Here is a tiny trained network, its code and every weight. The questions are about switching its units off for an input and a class, where a switched-off unit gives its printed mean instead of its output.

import numpy as np


def w(rows, s, z=0):
    codes = np.array(rows[::2]) - 128.0
    scale = np.full(codes.shape[1], s)
    scale[-1] = z or s
    return codes * scale


def f(y):
    return y / 2 * (1 + np.tanh(0.7978845608 * (y + 0.044715 * y**3)))


def log_softmax(a):
    a = a - a.max(-1, keepdims=True)
    return a - np.log(np.exp(a).sum(-1, keepdims=True))


def net(x, mask):
    res = np.array(x, float).reshape(1, 6) / 4 @ E
    y = f(res @ A[0][:, :-1].T + A[0][:, -1])
    res = res + np.where(mask, y, B[0][:, -1]) @ B[0][:, :-1]
    return log_softmax(res[-1] @ U[:, :-1].T + U[:, -1])


A, B = {}, {}
E = w([
[129,128,128],'x0',
[127,128,127],'x1',
[62,159,3],'x2',
[127,128,127],'x3',
[172,237,122],'x4',
[223,82,71],'x5',
],0.011)
A[0] = w([
[251,71,85,134],'neuron 1',
[150,76,149,93],'neuron 2',
[106,148,36,132],'neuron 3',
[131,118,134,92],'neuron 4',
[55,156,130,143],'neuron 5',
[162,196,127,191],'neuron 6',
[198,109,185,127],'neuron 7',
[132,150,156,57],'neuron 8',
[157,109,244,220],'neuron 9',
[87,15,147,134],'neuron 10',
[165,103,64,59],'neuron 11',
[83,25,130,254],'neuron 12',
[216,84,42,112],'neuron 13',
[91,127,144,56],'neuron 14',
[62,18,95,153],'neuron 15',
[153,118,138,97],'neuron 16',
],0.023,0.0092)
B[0] = w([
[206,49,126,224],'neuron 1',
[173,172,171,164],'neuron 2',
[109,230,72,213],'neuron 3',
[138,143,150,126],'neuron 4',
[123,82,65,199],'neuron 5',
[83,70,145,194],'neuron 6',
[179,66,114,201],'neuron 7',
[121,107,124,137],'neuron 8',
[42,168,255,251],'neuron 9',
[24,155,161,222],'neuron 10',
[79,185,114,162],'neuron 11',
[216,224,147,245],'neuron 12',
[100,211,182,207],'neuron 13',
[154,155,105,140],'neuron 14',
[174,34,74,236],'neuron 15',
[151,119,130,139],'neuron 16',
],0.046,0.021)
U = w([
[68,221,149,255],'0',
[184,141,1,173],'1',
[160,138,175,2],'2',
[160,216,67,2],'3',
[42,102,155,98],'4',
[48,127,15,89],'5',
[165,27,151,217],'6',
],0.0083)

Each question gives the input, the list of numbers given to net, and the class t.
The units are the neurons (one row each of A and B). Each row of codes is followed by its name. A weight is (code - 128) times the scale printed after its matrix; where a second scale follows, it is the last column's (A, B and U).
mask holds one flag per neuron, in row order. A switched-off neuron (its flag False) gives its mean, the last column of its row in B, instead of its output. The means were averaged over made-up inputs and are rounded, as every weight is.
A unit's drop is (log p(t) with every unit on - log p(t) with that unit switched off) / (log p(t) with every unit on - log p(t) with every unit switched off).
The circuit of an input: a set's keep is (log p(t) with only the set's units on - log p(t) with every unit switched off) / (log p(t) with every unit on - log p(t) with every unit switched off). Starting from the 12 units with the biggest drops (on a tie, the unit counted first), units are removed one at a time, each time the one whose removal leaves the highest keep (on an exact tie, the one counted first), for as long as the keep stays at least 0.8.
circuit, biggest first: the units of the circuit, biggest drop first
unit that matters most: the unit with the biggest drop
k most important neurons: the k neurons with the biggest drops, biggest first
drop when u is switched off: that unit's drop, to one decimal
input [1,-2,-4,-6,1,-5], class 4: 2 most important neurons	neuron 12; neuron 3
input [-2,-6,0,-7,-1,8], class 2: 2 most important neurons	neuron 1; neuron 13
input [-5,-7,1,6,5,-3], class 5: circuit, biggest first	neuron 9; neuron 12
input [1,1,1,-2,-1,4], class 3: 2 most important neurons	neuron 9; neuron 13
input [-8,8,1,-3,-6,3], class 3: circuit, biggest first	neuron 12
input [-7,-4,-6,3,1,3], class 6: 2 most important neurons	neuron 7; neuron 1
input [-8,0,3,-5,7,-2], class 5: circuit, biggest first	neuron 9; neuron 12
input [-7,-2,-1,-2,6,-3], class 4: 2 most important neurons	neuron 1; neuron 15
input [8,0,3,-5,4,-4], class 5: circuit, biggest first	neuron 12; neuron 9
input [-3,-5,-7,-8,1,1], class 6: 2 most important neurons	neuron 7; neuron 12
input [-7,2,-5,-3,-8,4], class 2: 2 most important neurons	neuron 12; neuron 1
input [5,2,-3,-1,-8,2], class 2: 2 most important neurons	neuron 15; neuron 12
input [-8,6,8,6,-1,7], class 3: circuit, biggest first	neuron 9; neuron 13; neuron 10
input [5,-6,1,-3,1,0], class 5: circuit, biggest first	neuron 9; neuron 12
input [3,-1,6,1,0,-7], class 1: circuit, biggest first	neuron 9
input [-6,-6,3,0,3,-5], class 5: circuit, biggest first	neuron 12; neuron 9
input [-5,7,-2,8,-8,5], class 2: 3 most important neurons	neuron 12; neuron 1; neuron 15
input [7,3,7,6,-8,2], class 3: 2 most important neurons	neuron 12; neuron 15
input [-8,-8,-5,3,7,1], class 6: 2 most important neurons	neuron 7; neuron 10
input [-2,0,-7,3,-1,5], class 2: 3 most important neurons	neuron 9; neuron 15; neuron 1
input [1,-5,8,-7,-6,7], class 3: unit that matters most	neuron 15
input [0,-3,8,-1,-8,6], class 3: 3 most important neurons	neuron 15; neuron 13; neuron 9
input [4,-1,6,3,-6,6], class 3: 2 most important neurons	neuron 15; neuron 9
input [8,2,4,4,1,-7], class 5: 2 most important neurons	neuron 12; neuron 1
input [0,0,3,-6,-1,-7], class 1: drop when neuron 10 is switched off	0.0
input [-7,4,1,3,7,-8], class 5: drop when neuron 5 is switched off	0.1
input [-2,-5,5,-6,-7,7], class 3: unit that matters most	neuron 15
input [-7,-3,-4,-1,-2,4], class 2: drop when neuron 1 is switched off	0.8
input [7,7,-6,4,3,-3], class 4: drop when neuron 12 is switched off	0.4
